In the rows, 128 means zero.
Each row has a class, written after it.
[109 207 129 149  93 193 133 126 202 155 119 161 175 169 119 124 160 132
  72  98 138 134  99 109 130 157 119 164 153  79 118  86  91 119 117 142
 198 114 115 121 148 154 104 114 116 156  83  96 133 110 161] => S
[126 101 160 188 105 182 113 100 154 149 110 159 211 144 122 150 143 156
 117 109 155 131 120 140 109 125 122 180 140 116 135 157  36 184 165 149
 136 146 159 188 192 146 139  94 168 105 103 112 138 158 147] => C
[131 117 118 125 149  78 139 111 121 108 122 134 127 139 150 123  79 138
 106 128  90 102 114 135 103 128 143 132 180 145 115 154 135 115 174 129
 114 126 163 128 105 110 147 181 144 134 140 134 118 148 137] => W
[119 154 119  91 142 113 172 128 137  86 148 157 156 177 136 107 105 157
 122 109 125  65  94 147 130 122 113 152 117 102 130 133 136  97 109 109
 147 105 136 133 109 135 135 127  90 174 122 124 157 115 169] => H
[ 90 146 165 151 130 195 151 127 130 130 117 144 165 201  88 131 130 116
  87  98 157  41 129 120 105  62 124 241 136 132  88 156 137 173  93 161
 160 137 127 154 156 109 153 119 185 146 135  81 159 140 136] => Q
[145 167 146 168 104 135 121 119 160 126  82 140 217 201 150 137 125 133
  93  71 164 134 114 134  92 102 136 187 137 111 140 151 158 178 180 125
 123 152  76  81 145 151 117  99 174 100 125 145 128 110 136] => C
[167  95  90 125 120  94 128 111 163 178 149 133 118 146 120  71 100 162
 160 135 135 143 120 126 102 153 128  90 140 119 131 111 112 110  88 104
 131 131 129 133 140 138 147 148  98 182 135 144 103 119 101] => S
[170 107  90 118 122  78 117 112 154 163 157 139 103 170 111  72  88 151
 150 145 143 159 118 131 105 160 138 106 131 130 137 120 128 131  73 122
 136 118 130 132 138 134 141 147 100 184 155 153  98 112 130] => W
[143 118 119 120 126  83 151 117 128 100 118 153 144 117 144 128  70 129
 124 120 102  70 132 148  95 119 130 139 175 172 104 150 135 108 151 118
 119 132 138 105 118 132 149 209 124 131 133 122 136 139 118] => J
[118 159 125 101 142  93 179 131 129 101 134 157 157 180 143 105 106 167
 119  89 126  69 108 135 137 111 122 171 133 132 132 127 121 103 104 103
 130 108 149 120 121 128 133 112 100 188 103 116 153 132 176] => C
[138 116  88 115 147  71 146 117 125 113 142 127 145 109 143 131  72 115
 104 113 103 102 108 150 110 111 133 114 188 151 110 152 118  97 172 134
 124 125 161 128 119 115 166 210 149 139 117 133 108 134 133] => U
[120 186 125 141 140 183 100 124 166 132 119 151 233 117 107 108 170 148
  84  88 130 160 119 129  68 133 138 234 160 115 109 139 105 204 114 188
 171 129  95 124 123 115 149  98 151 119 109  76 168 146 101] => Q
[134 121 125 138 139  77 146 110 125 101 131 142 159 125 154 120  71 137
  97 129  82  88 144 137  99 106 143 106 187 140  83 137 158  99 175  99
 125 120 124  88 119 119 146 192 132 127 135 127 123 153 121] => L
[124 171 111 115 154  88 190 138 130  98 139 159 144 183 158 113  96 159
 109  97 134  75  96 135 150 127 122 160 125 108 126 134 118  90  89  99
 143  91 139 129 104 126 144 131  94 185 111 111 155 109 153] => M
[164 119  90 118 121  83 129 113 158 163 148 151 109 146 110  69  97 162
 157 138 142 145 121 144  99 159 139 116 134 129 143 119 124 113  59 122
 141 126 120 131 131 144 139 161 102 180 149 131 114 109 118] => J
[ 89 173 179 149 156 178 127 112 176 117  93 128 163 185 144  78 119 127
 123  77 128  79  95 140 113 201 116 228 147 105 142 150 102 157  73 137
 116 152 140 119 109 140 104 134 166 146  87  98 138 130 156] => D
[ 76 136 172 152 128 163 135 172 158 173 191 130 112 154 129 138 122  93
 131 100 164 105 159 109  98 162 119 170 137 111  73 152  81 160 199 167
 140  87  84 108 140 110 129 125 191 146 103 126 159  63 123] => V
[141 191 143 210 103 170  88 120 143 151 161 180 159 208  78 125 133 135
  83  92 121 126 111 148 109 140 134 180 181  93 104  96 141 145 107 146
 134 118  97 136  91 177  96 118 169 114 134 104 112  62 128] => H
[169 124  90 110 125  98 132 125 158 162 148 135 146 154 110  68 100 161
 144 132 147 138 121 127 104 135 131  98 145 144 151 105 114 132  72 111
 135 134 129 128 141 138 140 157  98 181 139 152 113 134 126] => C
[152  94  97 131 129  87 124 116 170 156 159 149 132 163 105  85 107 162
 157 135 131 141 111 137  91 130 147 102 130 135 137 116 121 126  72 107
 138 122 140 135 132 141 153 164 108 176 143 150 100 115 111] => V
[171 193 105 164 162 142  78 185 149 161 130 181 178 144  84 126 124 160
  83  84 107 127 166 128 151 141 126 207 144  92  85 113  62 172  67 126
 158 142  79 126 129 126 133 133 139 133 127  89 113 139 130] => M
[115 140 125  98 145  94 184 126 141  93 130 159 157 163 121 108 115 171
 118  92 143  71 100 144 127 127 105 155 120 102 128 150 115  97 117 118
 145 106 153 114 115 131 125 118 103 173 104 118 176 137 166] => F
[143 112  86 130 130  99 138 127 131 110 103 132 167 133 128 117 103 121
 112 128  98  99 113 140  89 111 146 143 182 166 103 137 137 127 170 130
 130 118 173 121 113 111 167 182 130 124 128 118 113 148 105] => Q
[139 123 104 134 138  91 140 123 118 114 132 126 135 143 132 117  97 116
  94 129  96  85 125 145  95  79 144 139 196 154 100 136 129 106 180 133
 139 128 156 109 117 110 152 177 141 107 123 111 124 135 115] => Q
[ 92 203 153 146 164 185  83 128 177 163 117 157 188 206 144 140 116 138
 100 119 144 130 124 101 127 159 131 195 132  66 146 122 143 171 121 185
 117 126 101 181 113 115 126 129 177 155  95  94  78 164 197] => F
[137 108 114 125 126  94 144 114 116  89 145 151 149 113 150 132  73 123
 106 123  91  81 149 127 110  92 125 101 187 157 115 142 156  98 172 109
 130 125 144 100 107 125 144 200 132 125 139 128 115 138 123] => H
[135 109 133 130 135  99 131 117 126  87 139 144 144 126 144 129  75 137
 112 130  86  99 131 124 102 103 128 110 189 145 108 139 143 106 170 116
 117 112 137 116 103 119 146 195 124 118 136 130 124 143 123] => H
[126 156 143  86 172 144 110 100 143 143  94 149 185 166 174 155 158  85
 119  45 126  80 158 125  80 158 158 210 104 105 133 106 152 156  88 169
 119 144  89 130 155 178 119 138 170 146 102 134  98 116 156] => M
[119 150 121  97 138 107 168 128 138  96 129 163 151 168 145 117 103 178
 125 102 121  58  92 133 132 121 117 162 114 109 129 139 144 102  98  98
 144 111 135 120 103 135 127 133  97 173 130 119 154 122 176] => H
[168 104  85 120 129 100 126 118 169 164 156 146 129 140 105  74 101 149
 151 137 166 151 128 139 107 151 127  88 131 126 142 133 101 128  83 119
 142 129 123 114 152 144 140 155 112 191 145 146 117 129 122] => F
[130 117 121 118 143  90 151 104 146  98 117 122 136 141 151 110  71 113
  97 111  82  93 139 156  82 116 126 113 188 123 103 143 153 112 157 117
 113 123 142 101 111 135 154 202 153 126 115 121 131 144 115] => D
[173 109  74 133 121  98 117 114 157 175 141 142 122 168 117  72 105 152
 147 142 144 134 111 144  83 124 145 111 142 145 141 118 126 132  65 114
 138 126 140 131 138 127 156 159 112 174 149 132  96 123 112] => Q
[162 129  80 105 130  80 132 106 173 166 152 131 121 153 109  85  90 146
 151 139 145 143 106 132 115 144 131 108 144 134 140 118 113 114  70 128
 143 128 134 117 142 137 155 166 108 182 148 154  98 101 124] => U
[124 150 135 110 146  91 181 121 127  97 138 138 117 177 158  98  95 154
 121  90 128  50  93 160 127 120 104 165 130 116 120 143 112 100  89 100
 127 101 149 125 102 135 125 121 118 164 103 104 168 113 151] => D
[115 151 151 106 153 152 138  97 141  91 131 133 169 141  68 123 133 155
 101  82 154 103 118  62 124 140 118 222 128  89 140  91  90 159  95 163
 192 124  87  92 139 121 123  88 162 146 128 106 132  81 113] => U
[160 119  92 107 129  95 131 126 160 169 142 136 128 168 111  73  94 158
 150 133 139 149 119 120 101 127 129 100 142 146 139 108 118 138  73 112
 145 130 119 133 144 131 141 145 116 169 146 143  97 117 112] => C
[123 164 128 102 148  76 180 133 128  98 131 156 154 167 155 104 100 163
 118 109 126  60 102 151 122 132 113 154 125 114 105 130 134  92 103  97
 152 103 123 112 124 118 129 114 104 151 118 108 155 111 161] => L
[146 124 117 127 148  81 153  98 130  99 121 128 148 147 174 108  59 103
 117 120  90  73 131 158  95 112 121 112 191 156 107 142 133 114 156 118
 108 125 152 103 116 127 149 205 168 112 135 125 112 134 118] => D
[130 152 133 102 145  92 171 116 137  94 125 146 134 185 167  96  92 162
 118  89 124  55  85 160 126 123 102 171 124 110 127 141 116 102  69 104
 128  95 144 124 104 132 122 124 109 165 112 107 155 120 147] => D
[116 136 116  99 142  98 173 126 132 110 128 150 132 159 144 104 113 175
 118  89 120  73 101 133 132 129 119 163 125  94 120 127 128  78  97 100
 134 104 149 134 116 122 143 105  85 191 114 112 166 122 152] => S
[174 121  93 119 132  84 142 120 160 161 151 138 130 157 111  75 100 151
 141 140 145 148 123 114 118 140 140 102 135 125 134 109 117 119  57 110
 139 124 132 136 127 140 152 169 100 184 137 138  96 103 105] => M
[136 122 116 117 134 102 138 118 134  87 137 146 157 129 143 123  80 128
 110 130  80  84 118 127 108 115 132 109 184 149 112 139 141 111 168 121
 129 125 145  88 102 132 157 206 118 146 136 140 126 139 121] => H
[134 123 117 139 145  92 150 114 129 105 143 142 166 109 132 138  82 126
 117 124  79 100 118 140 108 118 140 125 175 156  92 136 131 100 170 122
 116 109 144 108  97 127 149 202 142 135 119 139 126 141  92] => V
[107 153 101  99 158  72 177 125 134 102 127 142 125 169 133 117  94 162
 114  92 126  66  78 158 125 135 115 173 130 112 123 135 126  79  98 110
 149  99 144 123 118 126 131 125 106 166 126 123 161 104 166] => U
[171 117  93 121 117 106 126 112 168 166 158 143 125 146 118  82 101 154
 150 152 141 134 117 133 114 131 128  91 132 125 144 125 119 118  73 111
 147 129 130 130 135 150 140 168 100 181 151 148  94 121 122] => H
[ 77  88 184 124  93 151  90 113 146 137 159 132 171 132 176 131 134 140
  83  88 167 165 154  75  56 105 117 184 144 113  77 161 117 223 131 148
 147  66  56  93 182 128 119  92 162 153  99  77 133  89 131] => D
[117 154 124  99 138  91 176 124 127 100 125 162 141 171 139  99 100 168
 123  88 128  65  91 149 125 123 122 180 120 115 127 140 136  90  94 110
 147 107 139 136 118 124 120 131 107 180 120 111 162 113 169] => J
[145 136 180 143 141 167  90  87 155 127 122 166  98 125 139 144 123 113
 129  82 122 186 236 112 137 171 153 227 125  69 135 109 111 153 126 134
 127  89  80 153 180 101 106  64 184 134 112 106 140 118 163] => W
[152 103  84 129 129  96 125 114 183 162 160 142 122 154 105  77  87 143
 143 145 158 140 127 143 110 145 136  89 126 120 151 129 116 122  94 124
 137 135 130 130 148 144 136 162 111 190 143 145 100 125 132] => F
[157 112  88 119 127  91 125 108 152 158 148 142 112 170 115  77  89 156
 145 140 133 151 115 127 106 168 142 103 130 118 141 123 133 128  80 118
 142 115 133 130 131 130 151 150 111 183 152 151 111 120 125] => W
[169 128  97 118 121  98 130 113 151 165 151 137 140 161 112  74  95 155
 145 138 144 129 125 127 101 125 134  97 146 145 145 100 107 123  76 119
 142 130 137 118 143 136 135 157 105 177 143 153 106 120 125] => C
[146 113 132 129 135  93 155 108 140  92 121 122 134 129 153 109  74 118
 111 127 102  75 124 143  88 111 123 130 183 146  93 140 116 112 165 120
 109 122 148  96  97 130 159 206 141 132 118 115 133 157 107] => D
[130 118 130 140 144  99 135 126 127 103 137 140 149 124 146 125  77 120
 128 119  77 113 118 130 105 112 147 114 191 169 102 123 132 113 187 120
 127 109 146 103 114 112 158 182 138 129 132 143 134 121  92] => V
[105 180 147 154 145 237  75 139 136 149 126 135 148  95 168 149 151 101
  67  72 133 128 123 120 109 128 136 194 161 136 131 103 123 195 110 154
 118 138  76 150 153 135 104 123 175 135 107  76 119 139 168] => Q
[137 150 173 163 111 152  90 117 165 138 114 143 187 142 151  99 171  88
  96  84  95 107 168 149 149 130 116 232 131 127  86 116 102 158 101  95
  63  96 137 124 178 160 123  71 153 119  98  89  78  78 114] => D
[119 146 106  91 143 106 167 123 138  88 138 159 140 169 135 116 112 175
 130 104 125  64  84 136 119 121 110 160 115 104 114 136 129 100 102  99
 146 103 148 128  91 137 117 130  88 179 123 128 158 115 176] => H
[ 88 127 190 166 143 182  92  93  89 133 149 160  97 221 114 148 124 106
 103  67  75 101 130 161 110 143 139 176 131  99 101 141 150 181  60 171
 132  88 127 170 166 133 137 109 199 177  96 131 160 105 130] => W
[119 140 130 101 148  93 173 123 139  97 124 139 134 172 153  91  95 157
 115  83 129  58  90 151 109 113  99 167 119 111 111 139 121  98  92  97
 122 110 137 126 115 135 126 119 112 170 109 109 164 121 162] => D
[151 123 125 140 136  66 140 120 122  95 128 145 152 133 151 124  84 122
 101 132  95  88 154 140 101 118 142 127 189 147  95 131 162 103 172 128
 125 121 131  95 107 120 159 189 129 128 130 124 118 162 113] => L
[135 181 139 181 131 194  69 146 122 143 127 137 150 109  79 143  96 159
 144  89 128 202 133 145 135 151 150 173  95  68  98 130 142 252 139 155
 144 140 105 134 148  96 116  88 193 192  90 128 186  72 202] => F
[135 194 153 169 159 190 114  94 157 115 113 143 208 176 113 109  69 105
 108  87 127 138 126 146 123 147 110 227 134  68  93 168  97 173  74 154
 127 134  82 134 144 119 157 123 231 108  95  89 149 102 124] => D
[149 116 118 119 130  81 162 120 125 112 114 133 152  93 146 123  75 131
 122 115  94 107 134 134 101 111 124 107 179 156  93 135 145  81 167 112
 104 120 141 116 122 111 150 180 119 132 133 130 134 137 105] => S
[152 152 133 176 124 140  59 101 106 156 113 150 163 123 197 129  78 131
 157  82 125 165 110 182  73 137 166 165 113  95 119 132 115 174 150 128
 117 125 126 179 179 100 130 118 209  76  89 107 119  32 202] => J
[157 174 149 102 158 143 127  77 150 147 127 177 188 190 155 100 143 107
  97 142  86  79 158 150 146 169  81 193 184  78 122 104  97 145 135 171
 145 158 122 114 156 168 158 122 211 132 117  94 167 144 123] => D
[126 162 127  90 142  95 177 123 135  95 124 166 151 166 131 102 108 173
 127  97 129  56  93 149 124 125 114 191 120 121 122 143 111  99  86 114
 147 109 139 130 116 124 121 130  96 178 126 110 165 118 156] => J
[115 158 102  89 150  74 174 130 137  94 128 143 136 166 138 115  89 168
 119  93 134  76  74 146 130 126 116 171 122 106 122 138 126  86 104 111
 143  95 143 116 110 113 141 127  96 173 122 125 158 101 171] => U
[142 121 116 149 142  73 154 117 123  99 124 146 152 124 134 132  65 133
 111 130  87 101 144 130 106 126 131 121 173 144  92 131 144 109 151 111
 114 119 143 106 110 125 162 197 130 131 122 128 142 119 107] => M
[164 109  89 127 122 101 137 110 167 171 144 133 127 145 110  73 106 161
 155 136 138 145 120 134 100 155 126  92 143 125 132 109 126 113  79 107
 127 131 121 129 138 149 145 143  88 183 151 148 114 128  93] => S
[152 173 141 150 117 130  86 116 169 154 118 176 228 163 123 158 147 132
  73 100 111  94 106 147  91 109 165 205 146 114 112 107 140 180 131 186
 100 132 122 200 179 178 185 168 147 162 104 119 152 139 199] => J
[114 147 121  88 145 117 168 119 137  86 143 164 164 182 142 107 108 165
 119  99 119  57  94 145 118 118 109 153 123 101 123 137 132 102 103  98
 148 105 131 115 114 139 129 128  92 176 127 125 155 121 165] => H
[166 105  83 113 128  81 125 112 147 165 156 135 100 164 114  71  92 155
 151 142 142 157 107 130 111 172 143 102 131 128 142 124 128 128  77 115
 134 119 131 138 130 136 142 150 110 187 152 156 107 115 129] => W
[141 113 127 137 142  85 144 105 133  93 116 124 133 133 158 109  66 111
 104 114  88  93 127 141 100 116 127 134 194 152  99 141 132 105 149 119
 108 111 146 108 108 128 146 195 152 131 124 118 125 144 105] => D
[205 184 149 210 129 158  74  90 142 188 122 138 189  95 129 113 130 132
 106  57 132 147 179 127 145 133 149 224 147  86 154  79 120 151  89 182
 133 120 124 168 169 121  92  88 173 181 120 150 122 127 121] => S
[117 156 115  93 150  81 169 127 138 107 131 154 135 164 142 126  91 160
 112  91 130  51  89 150 127 128 116 183 128 111 125 133 116  79 104 121
 144 100 139 122 122 123 147 130  98 174 117 121 170 113 162] => U
[108 155 103  98 147  85 168 127 131 112 124 150 131 163 130 128  97 168
 121  96 129  70  75 145 127 125 123 168 123 118 120 137 124  85 101 111
 149 106 146 132 117 125 143 125 101 178 120 123 172 112 171] => U
[166 128  93 125 132  89 132 114 160 160 155 137 143 157 106  65  95 156
 141 151 135 134 122 127 110 143 139  88 143 123 121 109 124 110  75 111
 155 128 121 124 134 132 145 156 101 172 149 145  97 127 107] => L
[128 167 116 116 152  85 184 130 130  97 123 154 158 161 146 112  91 175
 111  95 124  78  89 134 132 131 121 177 112  99 117 119 134  99  85 105
 142  98 142 126 100 128 141 126  93 175 110 110 165 101 149] => M
[165 119  87 124 121 104 123 113 173 163 164 148 132 167 106  75  98 152
 150 150 140 124 119 133 102 128 121  96 136 132 135 121 127 118  75 106
 146 131 122 135 132 152 136 161  94 177 157 154 100 118 119] => H
[119 155 128  98 146  93 178 134 130  96 121 154 151 173 140 114 102 171
 127  88 124  71  98 129 123 122 118 173 129 136 127 120 115 111  97 108
 131 100 142 119 117 124 131 117 103 173 110 116 155 126 166] => C
[161 103  91 129 119  93 127 118 165 178 149 134 112 151 119  78 104 174
 150 135 142 140 112 125 100 143 128  95 144 123 133 114 120 119  78 111
 131 124 134 137 130 138 149 138  86 192 150 145 112 116  94] => S
[126 144 104 105 145  95 162 127 129 115 130 153 142 182 132 110 116 166
 110 103 123  62  87 150 117 110 125 182 126 118 122 137 119 104  87 123
 149  98 151 137 123 118 137 123 107 165 108 105 157 128 158] => Q
[174 116  90 139 118  81 123 117 162 168 156 142 128 148 128  67  98 156
 145 148 147 137 132 136  95 143 137  89 144 127 118 112 123 123  90 106
 154 123 131 117 145 129 144 155 103 181 146 148 107 120 122] => L
[117 144 111  84 151  78 172 129 136 104 127 144 133 157 147 117  93 169
 116  88 132  61  77 142 125 125 111 173 132 116 120 131 112  86 107 107
 147 103 140 113 124 127 138 128  95 163 123 118 157 111 165] => U
[177 129  97 135 128  77 122 119 158 165 154 140 135 157 116  75  87 158
 138 143 141 131 126 133 103 133 145  92 143 121 127 112 123 112  82 113
 150 129 122 120 136 129 149 158  99 180 141 143  92 123 119] => L
[135 115 115 130 138  73 138 108 115 109 125 144 124 141 142 127  50 122
 113 130  82 111 128 131 104 138 149 126 179 154 105 143 151 106 170 128
 121 115 144 104 122 117 164 180 138 148 137 135 129 129 124] => W
[127 107 118 125 125  94 152 121 124  86 135 133 159 141 143 115  81 117
 108 128  98  97 131 144  95  91 127 111 181 165 106 130 141 134 183 124
 117 121 163 119 123 107 149 187 139 137 128 130 115 138 130] => C
[142 119 127 114 137  80 133 113 128  97 120 142 127 149 140 136  59 121
 117 137  88 113 125 126 102 145 146 124 176 160 109 140 149 118 161 130
 111 107 130 109 113 115 157 192 122 138 137 144 126 138 118] => W
[146 148 160 150 150 182  92  88 156 126  96 165 226 142 115 111 138 140
  85 102 135 104 132 170  37 170  99 236 130  52 124 102  91 161  94 194
 141 151  85 136 143 125 127 112 164 135 138  77 108 147  90] => S
[131 147 187 123  98 141 139 126 159 110  83 154 176 121  93 129 128 132
 101 100 107 177 134 106 157 181 164 219 137  96 152  46 186 169 113 140
 162  94 112 137 163 120  93  89 193 114 150  77 100  14 136] => V
[121 150 120 104 137  75 179 125 125 110 128 165 143 151 139 106  97 174
 131 106 139  63  95 148 112 126 120 189 118 130 125 143 117  92 103 120
 153 106 141 141 121 124 131 120  97 185 121  98 160 116 155] => J
[163 103  81 121 123  93 139 105 169 171 152 132 128 152 118  67  97 160
 154 137 138 138 116 133 105 149 133  92 135 114 138 108 121 102  76 110
 133 128 132 135 139 145 156 144  88 178 147 140  98 117  99] => S
[127 165 120 100 139  92 171 132 123 103 135 164 147 155 138 102  98 174
 132  99 130  62  84 155 121 127 116 172 115 122 124 134 118 103  99 118
 140 115 143 135 115 123 134 130  98 181 119 108 165 106 174] => J
[139 104 119 128 135  91 141 117 135 104 128 132 145 113 149 121  72 126
 119 122  92  96 134 126 103 114 132 123 180 148  94 133 124  98 170 122
 109 115 146 116 124 107 157 178 115 140 134 132 129 130 101] => S
[108 145 120 110 152  98 165 140 151 105 136 162 126 175 142 108 102 164
 121  89 142  79  95 146 135 133 122 157 115 100 134 151 109 101 117 116
 138 104 147 120 118 121 132 117 108 198 109 115 164 123 181] => F
[125 164 171  89 137 165  79 133 204 142 133 176 100 182 115 162 134 150
 147 103 131 132 130  96 139 126 147 250 126 154  83 173  69 220  72 164
 118 146  98 174 105 117  79 132 133 144 140 119 129 123 177] => W
[170 116  91 134 129  77 143 122 156 158 150 141 133 155 108  81  99 150
 137 140 152 141 130 123 107 146 132 103 132 129 135 115 119 122  63 110
 141 125 127 129 139 141 152 165 103 186 138 142 112 104 109] => M
[132 108 106 137 144  77 134 103 134  99 128 139 133 137 145 134  53 128
 104 110  92 108 123 141 107 109 134 130 197 139 107 140 133  87 164 128
 129 117 140 106 115 118 151 201 139 115 133 129 108 150 124] => U
[125 157 117 125 160  87 189 125 130  96 123 152 149 170 142 109  92 170
 117  96 129  73  89 135 132 136 127 170 117 104 122 128 119  95  88 104
 142 107 140 122 111 132 149 132 103 177 117 115 169 113 152] => M
[145 145 149 119 116 138 135 118 158 126  66 210 198 184 138 100 145 126
 120  56  88 109 151 171 105 144 107 216 137 111  68 125 149 145 111 139
 135 136  98  51 197 165 139 125 171 169 169 106 133 142 168] => J
[110 145 112 114 146 101 171 135 150 101 136 159 142 168 137 105  97 164
 116  98 139  84  87 151 145 135 117 161 106  94 124 150 112 100 115 123
 144 103 146 112 122 129 127 119 108 193 114 114 161 124 181] => F
[ 93 107 148  94 155 119  94 104  84 122 130 149 220 108 182 132 121 162
 100 126 113 146  82  86 102 223 136 164 155 112 141 133  79 164 169 151
 130  95 119 142 176 119 158 104 166 134  84  88 132 102 171] => W
[137 145  93  96 123 138 101 121 140 114 122 180 242  58 107 165 146 126
 132  89 131 132 104 148  81 141 145 117  94 166 126 130  73 205 160 141
 142 155 134 149 194 134 128 114 169 137 113 128 147  33 179] => F
